Below is a small trained network, with its code and all its weights. Each question gives an input and a class and asks what happens when units are switched off, that is, made to give their printed mean instead of their output.

import numpy as np


def w(rows, s, z=0):
    codes = np.array(rows[::2]) - 128.0
    scale = np.full(codes.shape[1], s)
    scale[-1] = z or s
    return codes * scale


def norm(h):
    return h / np.sqrt((h * h).mean(-1, keepdims=True) + 1e-5)


def f(y):
    return np.maximum(y, 0)


def log_softmax(a):
    a = a - a.max(-1, keepdims=True)
    return a - np.log(np.exp(a).sum(-1, keepdims=True))


def net(x, mask):
    res = np.array(x, float).reshape(1, 6) / 4 @ E
    u = 0
    for l in range(4):
        y = f(norm(res) @ A[l][:, :-1].T + A[l][:, -1])
        res = res + np.where(mask[u : u + 4], y, B[l][:, -1]) @ B[l][:, :-1]
        u += 4
    return log_softmax(norm(res)[-1] @ U[:, :-1].T + U[:, -1])


A, B = {}, {}
E = w([
[113,42,198,253,170,115,162,190,167],'x0',
[160,207,205,224,95,223,171,121,171],'x1',
[212,159,122,136,61,112,102,196,36],'x2',
[52,62,156,163,91,88,76,181,18],'x3',
[37,142,124,160,157,205,130,179,40],'x4',
[66,170,200,72,123,40,159,184,135],'x5',
],0.0058)
A[0] = w([
[248,139,33,115,159,117,101,129,118,3],'0.n0',
[182,254,174,151,116,187,99,32,130,132],'0.n1',
[47,98,124,63,30,87,209,55,168,68],'0.n2',
[42,132,18,206,220,167,78,40,116,5],'0.n3',
],0.006,0.0028)
B[0] = w([
[131,160,88,120,166,119,38,173,139,197],'0.n0',
[114,178,78,116,112,186,152,159,81,254],'0.n1',
[132,154,205,139,167,2,209,98,104,188],'0.n2',
[154,83,235,34,90,133,80,53,141,212],'0.n3',
],0.0091,0.0044)
A[1] = w([
[152,141,18,103,215,72,135,95,155,31],'1.n0',
[96,126,54,144,64,92,116,185,33,3],'1.n1',
[147,64,198,225,127,133,175,203,182,21],'1.n2',
[127,102,121,76,253,160,114,114,131,211],'1.n3',
],0.0053,0.0016)
B[1] = w([
[184,176,5,200,195,24,84,140,213,213],'1.n0',
[157,142,142,86,81,31,180,196,137,245],'1.n1',
[30,144,196,146,163,127,27,179,195,253],'1.n2',
[195,1,77,224,53,115,89,81,226,243],'1.n3',
],0.0093,0.0028)
A[2] = w([
[138,220,95,138,92,180,166,93,122,73],'2.n0',
[157,121,94,1,141,132,147,128,167,251],'2.n1',
[130,194,83,91,137,213,145,160,144,1],'2.n2',
[189,143,110,152,72,94,120,126,111,55],'2.n3',
],0.008,0.0014)
B[2] = w([
[164,161,189,134,152,183,208,119,200,232],'2.n0',
[149,30,90,255,139,196,154,133,129,253],'2.n1',
[153,235,243,115,98,113,122,164,118,214],'2.n2',
[99,204,206,108,95,142,90,142,54,213],'2.n3',
],0.0076,0.0043)
A[3] = w([
[153,133,60,84,189,107,34,80,115,4],'3.n0',
[131,16,153,55,182,84,161,17,124,153],'3.n1',
[127,2,124,86,63,156,165,112,110,197],'3.n2',
[195,217,142,136,72,222,205,118,143,74],'3.n3',
],0.007,0.0018)
B[3] = w([
[209,153,106,138,74,147,81,130,192,176],'3.n0',
[110,135,75,114,163,193,164,61,88,219],'3.n1',
[123,131,157,69,91,225,134,181,118,189],'3.n2',
[120,253,150,124,135,175,185,120,152,253],'3.n3',
],0.014,0.0061)
U = w([
[77,133,144,76,167,64,143,64,52,88],'0',
[121,58,118,68,124,252,99,59,119,187],'1',
[72,84,210,183,181,134,47,170,169,199],'2',
[161,246,161,126,128,203,166,127,146,119],'3',
[146,95,64,129,193,85,195,58,183,3],'4',
[242,134,62,126,101,111,49,132,167,146],'5',
[130,123,144,83,69,83,110,212,26,151],'6',
],0.015,0.0023)

Each question gives the input, the list of numbers given to net, and the class t.
The units are the neurons (one row each of A and B). Each row of codes is followed by its name. A weight is (code - 128) times the scale printed after its matrix; where a second scale follows, it is the last column's (A, B and U).
mask holds one flag per neuron, layer by layer. A switched-off neuron (its flag False) gives its mean, the last column of its row in B, instead of its output. The means were averaged over made-up inputs and are rounded, as every weight is.
A unit's drop is (log p(t) with every unit on - log p(t) with that unit switched off) / (log p(t) with every unit on - log p(t) with every unit switched off).
The circuit of an input: a set's keep is (log p(t) with only the set's units on - log p(t) with every unit switched off) / (log p(t) with every unit on - log p(t) with every unit switched off). Starting from the 12 units with the biggest drops (on a tie, the unit counted first), units are removed one at a time, each time the one whose removal leaves the highest keep (on an exact tie, the one counted first), for as long as the keep stays at least 0.8.
circuit, biggest first: the units of the circuit, biggest drop first
most important unit: the unit with the biggest drop
top k neurons: the k neurons with the biggest drops, biggest first
top k neurons in layer l: the k neurons of layer l with the biggest drops, biggest first
input [-5,-2,-8,7,6,6], class 1: most important unit : 3.n1
input [4,-6,0,4,-7,1], class 4: top 2 neurons : 0.n3; 3.n1
input [4,5,-8,-3,-2,2], class 2: circuit, biggest first : 1.n2; 3.n3; 2.n0
input [6,8,7,5,8,0], class 2: circuit, biggest first : 1.n2; 3.n3
input [-6,-2,-5,-7,-5,2], class 5: circuit, biggest first : 1.n0; 3.n0
input [-1,0,3,0,2,4], class 6: circuit, biggest first : 2.n0; 3.n3
input [1,6,0,6,7,2], class 2: circuit, biggest first : 0.n1; 3.n3
input [-4,-1,2,-2,-1,-6], class 5: top 3 neurons : 0.n0; 1.n0; 1.n3
input [-8,-6,8,-2,7,1], class 5: top 3 neurons : 0.n0; 0.n1; 3.n0
input [2,-1,-3,5,-8,-1], class 0: top 2 neurons in layer 2 : 2.n1; 2.n0
input [4,0,3,2,3,-3], class 2: top 2 neurons : 1.n2; 0.n1
input [-4,5,-8,7,-6,1], class 0: circuit, biggest first : 0.n2; 3.n3
input [-2,4,-7,3,-5,-7], class 1: top 2 neurons in layer 2 : 2.n2; 2.n3
input [-4,1,-5,7,-6,6], class 0: circuit, biggest first : 0.n2
input [1,-7,-6,-6,-6,-5], class 5: top 2 neurons in layer 3 : 3.n0; 3.n3
input [4,-5,8,-2,-3,2], class 6: top 3 neurons in layer 1 : 1.n1; 1.n3; 1.n2
input [-1,-7,-7,-2,-7,-7], class 5: top 3 neurons : 1.n0; 3.n0; 0.n0
input [5,-5,0,-6,0,-4], class 5: top 2 neurons : 1.n0; 0.n0
input [-6,0,8,1,-4,7], class 6: top 2 neurons : 1.n1; 2.n0
input [6,-6,-6,-3,1,-5], class 1: most important unit : 0.n3
input [-2,0,-4,7,3,6], class 0: top 2 neurons in layer 0 : 0.n2; 0.n1
